In the rows, zero is written as 128.
Rows near named flat spaces through zero (a row that begins with a name and a colon came from that space)
lf-tm: [169 150 151 118 140 198 131 132 176 128  67 152 134 142 176 103 107 112
  84 145 174  73 151 133 161 118 142 205 120]
cn-dm: [ 99  65 141 128 158 112 118 138 156 103 124  98 178 145 153 104  87 104
 103 132 117 119 116 135 174 120 105 169 101]
lf-tm: [138 126 113 109 101 121 111 144 118 216 106  96 146 131 105 115 151 119
 195 133 164 101 148 131 126 103  69 146 124]
lb-lp: [121 112 138 101 176 151 126 167 182  90 114 149 161 155 108  99  60 101
 123 146  95 120 127 131 137  78  89 158 182]
fq-bc: [153 142 135 136 166 133 107 201 136  98 118 118 135  81  93  65 184 163
 126 143 102  74 158  19  81 118 151 155  77]
lb-lp: [139 118 116 112 106 128 131 124 107 125 119 123 106 181 122 182 127 125
 133 128 146 150 104 155 127  73 150  84 168]
lb-lp: [104 111 134 117 155 139 119 143  98 140 155 125 190  88  77  71 133 154
 176 158 109  99 119  96 163 143  80  98  91]
fq-bc: [111 104 136 126 107 174 123 152 107 165 135 115 166 163 107 127  95 128
 143 143 156 125 102 162 192  95 103  70 135]
nt-cr: [ 66 112 111 117 156 137 138 140 114  94 140 109 199 162 128 177 115  62
 135 104  87 147  92 166 144  88  99 167 156]
qg-dr: [133 116 163  93 133 145 135  81 124  80 109 150  71 140 161 153 108 164
  29 114 125 161 103 103 146 127 193  66 108]
nt-cr: [149 149 116 168 103 133 131 159 113 130 148 140 111 143 104 160 139 115
 151 122 136 141 133 137 100 107 152 108 171]
qg-dr: [115 100 116 129 118 101 122 119 107 157 146 103 152 125 114 111 133 144
 174 148 139 122 117 147 153 141  99 102 109]
cn-dm: [141 129 140 146 133 125 126 156 130  83 125 138 101 145 128 176 132  95
  79  87 107 157 133  87  85  85 177 143 153]
lb-lp: [131 172 143 125 125 165 129 122 121 150 113 136 119  82 142 108 165 144
 100 113 135 106 148  90 121 168 139 146  79]
nt-cr: [124 135 115  55 163 155 132 126  92  93  97 136 150 160  97 171 156 118
 147 135 107 119  97 106 118  45 127 123 158]
lf-tm: [ 96 153 107 101 140 128 128 130 144 136 104  82 135 104 161  89 179 166
 119 140 118  89 129 127 117 169 123 161  61]
fq-bc: [122 111 110 110 137 147 138 117 122  89 125 116 143 169 141 119 121 175
 136 188 144 102  83 182 180 120 153  79 122]
fq-bc: [137 134 104 112 171 166 122 169  62  83 117  96 204 109  98  93 237 182
 183 193 134  27 101  70 149 103 163 135  44]
fq-bc: [106  90 106 152 145  59 132 115 129  53 153  91 120 136 162 137 150 152
 107 138  99 141 101 139 117 156 179 126  94]
nt-cr: [206 145 132 127 113 137 133  80 138 160  77 165 117 137 164 152 137  85
 154 135 200  89 165 144 133 115 132 223 150]
lb-lp: [147 142 167 169 153 201 133 148 121  79 130 165 160 100 144 107 129 123
  71 132 137  90 133  85 169 148 180 156  86]
cn-dm: [ 53 116 142  86 151 146 116 169 126 133 124  89 160 127 110 132 122 106
  83  78  69 156 112  85 120  94  90 120 106]
fq-bc: [110  78 127 114 143  84 114 132 135  77 106  57 109 141 179 116 169 179
  59 132 120 115 104  91 129 131 190 121  35]
lf-tm: [150 112 132 126 126 152 132 126 163 100 103 124 108 169 169 106  98 167
  88 173 164 103 113 166 171 126 170 107 119]
lf-tm: [ 75 208 115 123 127 197 159 114 143 119 134 142 121 114 166 127 130 148
  84 123 104 134 111 188 135 194 139 117 125]
lb-lp: [116 127 122  99  94  72 128  81 140 179 117 120  72 141 143 181 112  96
 121  73 123 194 140 152  84 124  97 129 168]
cn-dm: [157  80 136 101 119  81 110 101 131 142 104 101  93 134 140 104 135 176
 122 150 158 118 129 103 138 125 140  96  86]
qg-dr: [162 126 144 100 154 136 117 134 116 121 119 156 130 101  82  91 137 157
 152 154 124 101 140  63 122 109 120 109 122]
fq-bc: [125 110 134 151 120 126 136 111 125 104 153 136 118 138 140 128 101 150
 109 143 134 144 108 158 160 152 155  80 127]
lf-tm: [159 147 135 125 141 153 126 163 134  80 117 146  92 135 112 121 141 164
  95 143 119 117 128  82 100  99 185  94 135]
cn-dm: [129 157 119 119 137 131 133 119 151 156 134 151 136  99 111  85 112 135
 173 150 121 113 148 148 122 163  77 144 149]
nt-cr: [ 56 102 166 195 146 152 122 175  97 106 193 117 205  82 112 123 111  80
  80  70  74 158 118  82 162 162 119 132  77]
fq-bc: [ 90  99 170 196  93 158 110 185 119 161 157  90 147 118 141 123 109 107
  52  72 135 153 131  98 166 147 143 102  67]
nt-cr: [157 161 120  76 148 154 128 113 115 137  86 142 134 113 117 114 175 146
 160 154 142  77 138  98 116 109 120 158 115]
qg-dr: [177 121 144 161 158 122 123 152 150  72 124 155 126 111 128 100 131 128
 113 146 127  97 153  76 112 125 169 175 121]
nt-cr: [124 186  85 108 121 181 144 160 100 123 111 125 142 174 111 185 175 112
 168 137 132 111 105 167 103  65 142 130 180]
lb-lp: [151  89 134 155 113 177 129 145  25  89 159 133 167 172  85 174 153 155
 152 166 170 113  68 124 202  66 197  16 118]
nt-cr: [ 92 135 108 111 149 134 129 150 118 129 133 108 178 126 108 123 145 112
 165 132 101 114 117 135 125 114  89 151 129]
lb-lp: [123 162  92 150  75 110 130 133 117 183 141  91  92 125 135 127 174 171
 162 137 154 127 131 170 104 168 136  87 112]
qg-dr: [196 123 145 138 116 101 121  75  99 137  96 138  99  93 163 140 191 132
 120 121 181  95 159  70 119 149 177 183  66]
fq-bc: [128 186 113 101 125 196 150 108 142 148  96 153 142 147 153 141 123 111
 140 144 153 101 125 194 148 128 111 166 161]
fq-bc: [127 120 126 144 127 110 125 122  85 133 150 128 152 106 106 145 159 112
 161 116 124 130 128 104 124 130 123 133 115]
lf-tm: [ 94 119 131 123 134 120 138  84 122 113 132 115 137 117 171 137 132 130
  93 117 121 138 110 149 155 172 138 138  86]
fq-bc: [ 96  82 146 143 109 107 105 162 115 159 133  73 141 131 131 138 134 107
  93  80 126 150 127  89 135 111 122 122  79]
qg-dr: [117  72 114 195 132  98 126 150 143  94 157  90 180 152 161 108 109 116
 141 160 144 105 112 180 178 150 141 161 103]
cn-dm: [163 139 145 115 191 190 137 152 130  37 112 187 164 136 104 119 115 118
 118 164 110  87 119  89 142  76 160 157 159]
nt-cr: [134  68 180 140  95 132 106 122 133 179 121 115 116 135 143 114  74 124
  70 101 168 151 136 107 185 127 121  89  90]
qg-dr: [159  77 129 165 116  64 114  98  76 137 148 107 145  98 128 126 178 136
 170 137 161 108 134  93 143 153 146 139  65]
qg-dr: [125 107 142 147 140 139 131 130 125  77 124 125 139 149 160 158 124 104
  74 112 127 133 112 122 147 113 174 151 113]
lf-tm: [ 89 141 111 162 149 107 147 119 162  80 169 135 137 110 152 108 102 131
 119 137  84 145 120 178 124 196 127 145 138]
nt-cr: [130 110 152 159 152  98 136  89 140  70 150 158 118  97 157 129 106 115
  80 111 104 151 134 109 129 177 159 156 113]
lb-lp: [150 151 117 161 117  95 124 123 135 135 122 105 100  83 163 102 194 157
 123 128 143  97 159  99  91 190 164 174  63]
lb-lp: [128 107 118 147 117  58 118 132 161 150 140 108 106 120 129 115 114 116
 147 114 117 151 153 132  91 145 100 152 141]
cn-dm: [ 95  59 133 111 162  93 117 129 161  89 113  79 162 150 167 103 104 127
  91 138 113 117 108 131 164 122 122 163  82]
qg-dr: [154 168 114 118 122 116 128 126 174 161  95 132  97 115 148 111 141 119
 141 125 139 109 169 132  81 143 109 197 142]
lf-tm: [160  84 156  71 112 134 101  96  90 204  53  90 151 133 151 143 174 105
 124 106 199  85 141  69 166  76 108 181  51]
qg-dr: [123 148  96 172  67 148 140 104 115 214 131  95 162 141 176 131 148 117
 186 151 207  91 128 241 186 183 104 158 105]
lf-tm: [110  78 108 152 117  37 121 102 103 137 171  93 136 112 120 127 142 136
 176 130 118 151 120 140 124 163 109 110 105]
cn-dm: [161 147 140 141 179 151 129 170 152  64 117 174 152 116 108 122 125  84
 123 126  98 103 153  73  93  90 141 209 164]
qg-dr: [145 131 147  32 167 150 122 114 179 117  68 147  94 133 124  74  96 179
  95 161 117 105 133  93 126 100 108 111 132]
cn-dm: [162  81 158 149 103 122 109 135 100 153 124 122 127 139 119 144 123 112
 118 111 169 132 135  88 153  93 143 112 109]
nt-cr: [140 130 158 208 102 139 121 162 111 139 172 144 122  91 113 120 124 120
 103  98 134 145 151  88 128 162 156 106 108]
lb-lp: [ 96 135  88 160 171  88 145 115 182  79 150 106 175  94 178  53 135 151
 161 186 101  77 129 193 139 229 112 214  89]
cn-dm: [141  47 141 164 130  96 118 129 127  78 119  89 148 173 180 155 121 104
  80 127 158 121 107 129 173 100 185 161  86]
cn-dm: [187  87 143 135 103  76 108 112 126 151 110 119  80 130 132 123 138 149
 128 131 172 125 150  87 118 116 153 115 106]
lf-tm: [100  32 128  89 154  80 108 138 162 123 109  77 175 183 133 113  70 102
 136 142 121 130 106 149 170  69  71 149 132]
[134 126 120  97 128 133 133  90 101 132 111 127 135 137 137 145 150 139
 145 144 148 113 111 141 149 120 131 122 116] | fq-bc
[180 101 151 185  89 105 111 154 113 161 154 149 103 128  89 141 107 107
 147 109 159 153 156  95 117 104 136  97 159] | nt-cr
[153 171 139 116 119 161 147  64 118 136 110 174 102 107 159 144 138 131
 111 126 155 122 136 142 138 166 148 142 126] | fq-bc
[102 154  79 145 169 132 143 181 177  49 132 103 157 154 150 103 142 141
 139 174  90  89 111 179 106 132 150 178 143] | fq-bc
[128 186 123 123 115 151 127 149  87 167 136 145 119  91  78 149 179 118
 159  93 111 137 148  80  73 118 114 118 141] | lf-tm
[118 119 109 156 146  86 130 144 132  85 157 118 137 122 121 126 140 126
 146 134  96 134 125 127 101 139 139 142 134] | fq-bc
[138 164 125  86 115 125 123 113 100 188 129 149 100  90  71 118 153 155
 179 123 121 138 146  91  89 129  85  80 144] | qg-dr
[109  81 131  79 172 110 117 142 172  92 101 103 147 154 134  92  92 137
 109 151 101 115 114 120 142  93 104 144 123] | qg-dr
[ 87  82 122  93 147  92 117 141 121 112 134  91 146 149 107 136 119 127
 129 118  89 153 102 114 125  89 103 100 127] | lf-tm
[129 129 108 186 122 122 143 121 126  89 155 119 141 132 167 125 144 144
 131 159 145 108 113 180 153 178 175 139 105] | lb-lp
[152 111 111 192  72  54 120 116 125 163 135  85  87 132 174 166 169 108
 130  95 169 146 152 144  95 158 164 165 102] | cn-dm
[ 82 186 107  82 127 154 127 138 110 179 105  89 140  91 127 117 202 145
 138 106 109 105 134 105  95 148  96 148  76] | lf-tm
[168 165 134 172 106 125 132 102 101 166 140 162 123  73 126 136 168 103
 161 107 155 116 169 104 106 173 130 178 117] | lf-tm
[ 94 175 132  52 124 200 124 161  84 152  97 117 113 141  86 167 169 145
  99  92 103 144 105  77 101  58 129  57 130] | lf-tm
[155 119 148 105 131 167 127 101 111 155  81 144 169 146 148 164 128  62
 131 111 174 101 137 124 166  82 110 209 129] | nt-cr
[149 115 130 165 134  67 144  68 171  70 144 159  79 123 184 138  92 123
  90 127 121 160 137 163 114 188 169 161 147] | nt-cr
[205 139 122 168  90 112 126 116 140 180 111 155 108 136 136 142 129  89
 182 134 196 107 174 152 114 121 122 191 169] | nt-cr
[ 99 148 133 106 125 125 141  72 137 147 122 140 117 111 161 149 115 104
 103  94 116 158 131 155 126 168 104 155 130] | lb-lp
[ 90 111 119 142 158 116 127 185 166  80 156 119 150 149 105 114  82 112
 122 129  71 151 116 140 112 106 111 124 171] | qg-dr
[ 69 129 144 121 105 160 145  65  68 173 173 149 163 108 117 159  98 113
 135 101 124 176  94 176 194 173  84  59 125] | lb-lp
[141 126 102 101 135  96 138  90 115 126 138 155 132 144  97 149 115 119
 204 154 123 139 118 169 118 107  92 118 195] | fq-bc
[115 144 124 113 119 139 131 126 119 150 132 131 123 127 112 135 127 131
 137 120 122 141 124 136 122 126 111 102 142] | qg-dr
[ 89 178 122  86 110 212 141 119  80 177 132 134 150 123 101 128 143 164
 148 141 136 120  97 159 170 137 101  47 120] | lb-lp
[164  69 162 112 146  87 119  86 122  98 121 160 115 135 121 151  90 101
 109 114 129 156 131  85 136  93 134 133 146] | nt-cr
[124 145 127 119 154 162 129 179 177 109 117 145 143 149 110 108  85 107
 126 138 103 120 136 137 115  91 103 154 183] | lf-tm
[137 145 126 133 115 159 126 133  86 166 129 127 157 110 109 125 167 131
 167 136 155  97 131 116 146 129 118 126 103] | cn-dm
[128 151 138 145 143 163 131 172 112 101 168 171 133 112  60 115 109 141
 142 135  91 143 124  96 114 113 130  64 171] | qg-dr
[204 154 161 179  78 167 120 146 102 162 126 166  72 115 113 140 144 142
 106 115 187 125 161  78 119 122 188  86 127] | nt-cr
[166 154 116 172 122 123 140 142 102  77 155 171 100 143 101 190 144 102
 143 117 118 155 128 122  79  96 184 118 197] | nt-cr

Rows near named flat spaces through zero
hd_jd: [159 108 126 141 156 122 141 126 109 156 143 195 134 148  78 143 154  82
 137 173 114  80 167  54 181 157  59 134 118]
jr_sc: [109 139 106 175 133 119  72 138 118 225 137 113 117  70 129 108 126 120
 112 142 134 175  73  75 142 149  74  54 209]
mb_mj: [112 120 107 149 126  96 130 128 138 170 158 117 129 159 140 163 133 148
 117 159 111 117 162  95 144 159 145 118 113]
mb_mj: [136 136 115 136 119 124 119 132 111 121 157 106 113 151 147 127 121 114
  96 115 147 130 139 107 143 145 127  90 111]
zf_tl: [114 111 152 123 121 147  92  82  89 105 149 155 179 129 150 118 161 126
 124 103 104 127  86 106 118  70 167 134 149]
mb_mj: [152 138 151 104 113 184 164 123 115  42 101 133 101  81  67  88  89 130
 148  76 118 144 102 195 141 109 134 155 124]
hd_jd: [ 96 142 115 119 133  95 110 143 167 123 112 121  64  77 127 122 110 176
 154 173 144 138 124 157 108  99 117 119 182]
hd_jd: [109 155 149 115 115 107 113 135 168 115  68  87 126 101 160 106 107 170
 148 117 149 141 102 216  69 127 165 151 139]
hd_jd: [101 111 143 136 163 113 146 153 176 217 100  97 111 125 142 177 140 171
 128 146 121 165 146 159  57 137 160 160 122]
mb_mj: [110 127 156 125 111 147 117  74  93 119 127 150 168 100 106 125 122 165
 142 100  61 132  99 144 115 127 199 164 136]
jr_sc: [114  96 214 194 153 108  66 100 118 191 139  81  93 142 161 137 172 157
  66  99 144 158  99 123  86 114 187  94 126]
zf_tl: [118 112 116 155 115 141  86 104 104 157 152 150 211 128 149 108 167  92
 126 122 114 132  66  64 165  93 102 100 177]
hd_jd: [127 122 172 159 102 159 117  93  97 126 139  77 158 143 142 119 125 145
  85  46 104 163  89 156 119 141 213 121  96]
jr_sc: [120 119 113 129 108 131 152 125 137 125 147 103 172 175 154 152 131 136
 118 112 111 126 142 132 135 136 173 143  89]
hd_jd: [ 85 146 108 112 143 132  96 100  59 204 182 122  86  92 147 176 102 180
  85 117  73 188 146  85  51 165 207  97 142]
mb_mj: [135 125 155  75 141 140 118  97  92  77 121 178 166 149 157 131 155 113
 136 114 123  99 137 131  73  85 162 173 107]
hd_jd: [119  97 121 155 109 103 165 144 189  92 156  79 117 200 147 155 141 155
 118 142 144 107 163 147 176 103 159 134  81]
zf_tl: [101  95 122 161 159 126 119 140 146 219 147 127 116 111 124 160 158 140
 120 157 116 166 115  84 123 105 109 110 170]
zf_tl: [113 133  95 129 120 113 130 164 170 119 133  87  98 131 159 126 120 136
 125 142 169 146 126 143 132 102 108  98 145]
hd_jd: [123 147 124 111 114 103 127 139 160  94  98 113 128 130 151 114 115 143
 149 140 151 110 132 173 113 126 133 143 126]
jr_sc: [134 135 165 141 144  99  69 115 110 118 125 138  77 111 139 101 141 124
 112 140 166 113 117 115 115 113 108  92 155]
jr_sc: [146 158 164 186 124  85  73 116 119 232  71 114 186 120 135  98 131 105
 121 128 131 109  99 119 124 244 103 110 132]
zf_tl: [137 127 154 118 150 148 124 125 109 130 115 143 102 101 109 122 128 122
 124 113 130 144 119 136  99 118 123 133 136]
zf_tl: [102 117 149  97 130 138  96  71  73 117 159 161 178 144 171 151 157 149
 117 105  83 126 122 106  68  87 216 155 122]
zf_tl: [115 137 105 120 123 115 111 139 134 126 141 111 123 136 169 129 129 128
 118 134 152 136 127 120 114 112 127 103 139]
mb_mj: [111  86 115 129 116 196 183  88  78 104 215 142 118 130  65 175 115 166
 109  88  31 165 143  96 173 103 210 145 103]
jr_sc: [141 171  99 136 123 111  73 160 123 187  94 107 171 113 187  84 127  65
 116 125 190 142  83 103 110 169  48  67 169]
mb_mj: [131 137 133 129 133 143 145 120 109 151 122 138 104  91  76 135  98 148
 134 122  89 143 137 136 126 174 140 140 126]
mb_mj: [166 145 136  76 118 139 170 135 123   6 118 136  95 163 121 115 103 112
 133 107 159  86 178 179 129 124 137 158  61]
jr_sc: [105 139 112 122 140  90 108 121 124 133 149 151  53  91 105 142 108 172
 139 184 114 116 161 107 126 135 125 112 161]
hd_jd: [132 137 148 135  99 105 133 118 149  92 110  92 154 171 155 122 122 146
 125 110 136 100 139 176 129 151 177 148  81]
mb_mj: [110 135 129 167  88  65 117 153 237 107  66  76 161 136 155  89 131 158
 176 168 171  93  92 200 171 113 106 140 156]
jr_sc: [126 124 156 147 133 106  89 107 113 118 142 133  93 125 129 118 140 139
 113 137 138 114 124 112 134 115 134 104 141]
hd_jd: [144  83 124 137 161 198 166 159 129 177 137 135 160 131 112 142 167  70
 115  97 132 181  96  95 134  79  77 129 137]
jr_sc: [132 128 186 148 165 108 102 115 123 171  92 151  62  75  78 123 127 155
 135 151 121 127 130 141  97 153 119 137 152]
jr_sc: [117 115 122 151  92 110 106  99 115  89 184 103 163 192 176 132 148 132
  96 114 128 104 129  97 171 108 176 100 102]
mb_mj: [110 111 133 131  96  99  78 117 164  58 135 104 212 197 240  99 191 108
 127 124 188  93  79 131 135  20 142 116 141]
zf_tl: [111  96 158 137 151 154 107  98 101 165 142 158 149 106 120 139 165 133
 124 117  94 154  93  97 105  80 148 138 161]
[159 131 139  52 157 125 164 134 120  52 111 181 116 175 140 150 139 104
 145 144 151  71 203 147  78 111 129 189  63] | mb_mj
[109 116 132 105 156 151 156 158 159 133 115 105  67  97 126 149 120 160
 130 122 140 181 129 175  70  80 144 144 139] | zf_tl
[101  97 109 169 145 122 103 127 131 228 159 136 164 125 139 154 168 122
 119 158 106 152 103  53 144 113 104 100 176] | zf_tl
[141 124 115 110 160 130 142 150 119 151 138 147 100 141 129 153 136 103
 116 146 145 128 166  97 109 135  96 123 113] | mb_mj
[130 127  95 135 109 147 159 151 157 138 116 116 173 126 118 120 120 110
 148 124 123 139 107 136 164 133  97 134 137] | zf_tl
[119 144 101 128 125 114 130 137 134 165 122 129 134 112 122 135 110 136
 140 150 114 130 137 119 129 167 115 125 140] | jr_sc
[ 79 121 113 134 123 106 132 127 145 160 170  66  84 147 170 183 114 205
  95 128 108 168 159 143  84 129 224 117 109] | hd_jd
[107 120 128 110 135 102 119 118 128  87 167 124  68 150 153 155 132 168
 113 149 136 117 168 125 108  89 173 122 115] | jr_sc
[130  95 164 198 114  98 105 111 159 104 143 121 105 137  94 103 155 140
 130 153 138  94 105 115 222  97 105 104 151] | zf_tl
[130 136 141 115 127 134  91 115 102  92 133 134 120 119 155 102 136 114
 115 110 153 131 103 124 109  91 128 105 147] | zf_tl
[125 155 119  98 109 118 125 153 174  69  74 110 135 107 156  87 112 130
 164 130 174 122 100 198 108  94 107 142 151] | hd_jd
[121 120 139 122 114 125 154 128 159  75 123 108 107 139 121 132 118 163
 139 124 127 120 140 178 134 103 166 155 107] | zf_tl
[134 155  85  91 105 119 123 131 116  59 142 146 131 134 147 108 109 109
 141 141 148  98 141 118 149 117 103 113 133] | hd_jd
[144 118 182 135 159 146 128 138 135 161  83 115 121 119 127 124 145 117
 117  97 148 154 109 165  74 126 130 147 117] | jr_sc
[157  94 227 191 148 159 127 125 161 171  45 120 160  93  71  84 163 108
 144  88 134 146  48 185 138 119  98 164 145] | hd_jd
[111 112 119 169 131  86 110 138 160 162 153 107  97 144 139 143 144 146
 116 170 144 121 139  98 161 124 113  94 145] | zf_tl
[111 117 104 177 100 131  90 113 111 153 179 107 159 129 143 112 140 118
 103 118 119 147  80  68 191 115 118  65 169] | jr_sc

Rows near named flat spaces through zero
cf-bz: [128 112 142 137  92 127 122  89 139 124 145 141 159 135 118  93 129 118
 113 165 136 119 117 132 140 134 131 152 112]
cf-bz: [144 128 153  72 178 186 143 196 137 169 178 115 109  85 134 133  33 140
 165 105 137 181 131 147 173 150 145 115 167]
hq-hj: [ 70 171  94 112 125 161 117 139 187 179 104 198 145 123 134 203 165 125
  87  80 146 151 128 117 120  77 163 227  81]
sg-fh: [ 98 145 118 108 116  61 117 151 107 101 152 112 123 125  98 150 129 114
 181 120 102 163 120 122 128 146 130 158 140]
sg-fh: [143 105 164 144 107 116 135 162 124 132 165  93 172 126 128 151  75 113
 184 125 127 133  95 155 132 143 143 139 103]
sg-fh: [116 147 100 109 135 101 109 107 119  92 156 145 102 121  92  92 137 117
 132 136 120 152 161  93 148 128 106 120 162]
hq-hj: [133 123 247 107 141 200 128 101 183 188 145 131 202 124 190  70 106 139
  50 173 165 138  91 198 152 125 196 101 141]
sg-fh: [118 153  95 118 152  94 115  98 103  87 105 133  76 135 115  94 181 135
 104 134 112 127 165  95 119 125  99  83 174]
hq-hj: [ 89 146 104  94 103  88 106  88 128 103 148 161 117 126  88  90 158 118
 117 160 118 157 139 104 148 141 122 175 148]
qq-gb: [150 112 233  97 165 185 152 175 142 189 136  81 160 111 192 123  66 153
 122 136 141 145  83 207 139 154 184  83 153]
sg-fh: [128 122 151 180 105  91 130 143 123 123 102  95 174 155 150 183 151 117
 148 109 121  97  94 151  83 112 144 129  81]
qq-gb: [ 80 129 162 133  70  52 123  90 116 120  74 112 165 165 147 135 215 133
 102 172 104 109  70 167  83 149 160 177 106]
qq-gb: [100 130 148 160  77  41 114  95 111  91 107 106 169 164 126 135 192 112
 132 154 107 108  93 142  90 132 139 148 103]
cf-bz: [127 132 114 125 130 127 125 133 128 123 138 134 121 123 116 132 121 123
 138 120 128 135 137 116 134 125 121 134 129]
qq-gb: [111 159  95 106 160 122 121 142 124 121 120 142  88 119 118 142 145 132
 127 100 121 149 157 103 128 115 118 120 154]
cf-bz: [126 127 192 109 129 142 122 101 145 142 144 124 161 128 150  76 124 132
  91 168 139 139 110 162 144 138 158 109 151]
cf-bz: [131 107 191 151 117 118 152 127 113 154  47  78 152 158 197 148 177 159
  95 150 118  79  69 194  73 146 161 102 111]
cf-bz: [ 80 162 167  86 133  52 116 178 112 119 151  90 142 123 125 166 128 119
 182 113  97 186  95 158 121 152 167 150 156]
qq-gb: [142 126 118 100 164 185 144 151 134 160 119 138  91 107 141 128 100 150
 116 114 137 136 143 128 144 133 125 115 148]
qq-gb: [100 152 115 111 131 109 117 124 131 124 122 143 119 128 121 135 156 127
 119 122 121 145 134 119 125 122 133 146 138]
hq-hj: [147 123 166 124 142 108 121 116 109  99 159  96 132 127 126  73 110 123
 138 155 123 136 133 136 142 146 123  65 170]
sg-fh: [134 133 117 150 123 129 114  98 140 110 142 147 141 134 115 108 138 112
 112 131 139 119 148 106 133 104 116 118 120]
hq-hj: [ 93 186 116 122 156 137  94 143 179 133 174 176 157 115 111 165 126  96
 121  72 147 177 160  98 145  63 150 152 121]
sg-fh: [128 133 125 116 164 140 151 130 103 146  33 109  70 139 177 136 189 175
  79 127 114  96 126 147  86 139 126  81 157]
qq-gb: [ 83 145 167  79 109 148 114 112 175 168 157 168 171 116 130 112 124 124
  93 154 143 173 103 154 158 131 178 201 126]
qq-gb: [116 112  95 120  86 155 129  88 150 144 126 179 130 126 107 109 137 129
  98 157 141 120 128 113 146 132 120 201  98]
hq-hj: [179 100  79 193 121 175 137 165 143 130 165 138 146 120 105 183  56 101
 183  72 152 101 152  92 136  90  95 136  61]
cf-bz: [154 110  52 153 152 142 172 225  88 149  61  94  59 122 141 253 109 154
 198  44 107  95 129 116  82 131  95 135  90]
cf-bz: [124 106 133 132  79 114 125 111 133 124 158 135 160 130 105 115 110 113
 147 157 130 129 107 133 143 146 131 180 101]
hq-hj: [131 122 128 146 145 168 160 175 133 183  47 114 119 136 185 213 148 160
 112  84 130  93 100 160  80 115 149 137  89]
hq-hj: [ 88 157 124  89 126  81 108 102 121 105 133 141 112 128 108  97 169 126
 113 151 111 159 135 118 135 140 132 142 166]
sg-fh: [ 96 156  95 125 135 119 123 107 132 131  64 155 100 142 141 149 207 143
  77 116 122 114 139 114  96 105 128 141 127]
[115 142  90 129 120 118 113 112 137 110 147 159 122 125  96 125 136 112
 130 120 130 139 153  93 140 111 112 153 122] | qq-gb
[123 168  75 140 177 117 117 134 117 103  93 139  76 132 126 153 175 131
 113  79 120 123 178  84 104  87 101  79 150] | cf-bz
[118 144 175 110 145 127 118 110 138 131 132 123 144 130 148  92 143 132
  94 148 132 142 123 149 133 127 152  96 160] | cf-bz
[174 101 160 175 134 154 140 120 125 129 115 100 151 141 159 115 116 131
 116 134 141  84 122 146 113 119 123  66 114] | sg-fh
[175  95 163 179 123 171 138 119 142 139 136 113 172 137 153 117  96 122
 118 134 153  88 119 145 126 112 129  88  96] | sg-fh
[166 118  96 108 162 217 132 135 152 147 183 167  99  91 104  92  49 127
 127 116 158 148 178  93 187 118 102 114 145] | cf-bz
[120 133 123 129 135 105 137 164 110 130 103 104 115 131 138 174 137 136
 154 103 112 127 115 137 104 134 132 130 124] | cf-bz
[159 116 143 182 133 138 132 105 126 119  94 112 144 151 158 123 154 130
  98 128 137  77 130 133  98 103 120  69 111] | sg-fh
[133 114 107 125 115 157 135 114 137 141 124 152 119 123 121 118 122 134
 114 139 137 119 132 119 139 132 119 155 115] | qq-gb
[148 146  79 127 182 172 128 142 131 127 123 150  75 112 123 132 119 135
 116  87 138 129 183  86 137  97  98  82 151] | cf-bz
[123 132 124 128 143 107 144 180 105 137  91  93 108 131 148 190 135 142
 160  94 108 125 110 145  96 137 134 125 124] | cf-bz
[107 153 113 137 132  84 115 121 118 103 107 126 120 142 125 144 176 123
 124 115 114 127 136 115 104 112 124 119 134] | cf-bz
[123 141 121 114 142  47 118 138  75  69 142  84  91 130 102 108 139 123
 177 133  92 147 140 114 123 157 104  81 181] | sg-fh
[121 129 142 134 112 117 117  92 136 118 132 137 149 138 126  98 149 121
 103 153 132 123 125 129 130 124 133 129 128] | cf-bz
[128 140 119 137 154 101 134 118  95 109  58 104  84 147 155 128 195 153
  99 126 108  98 136 128  86 128 114  69 156] | sg-fh
[118 161  18 162 155  82 127 170  93  90  73 130  55 138 105 223 181 126
 168  43 101 109 174  64  78  90  78 122 112] | cf-bz
[112 130 122 100 124 161 133 137 150 163 130 155 127 114 129 140 115 135
 117 126 137 145 121 134 143 131 143 178 118] | sg-fh
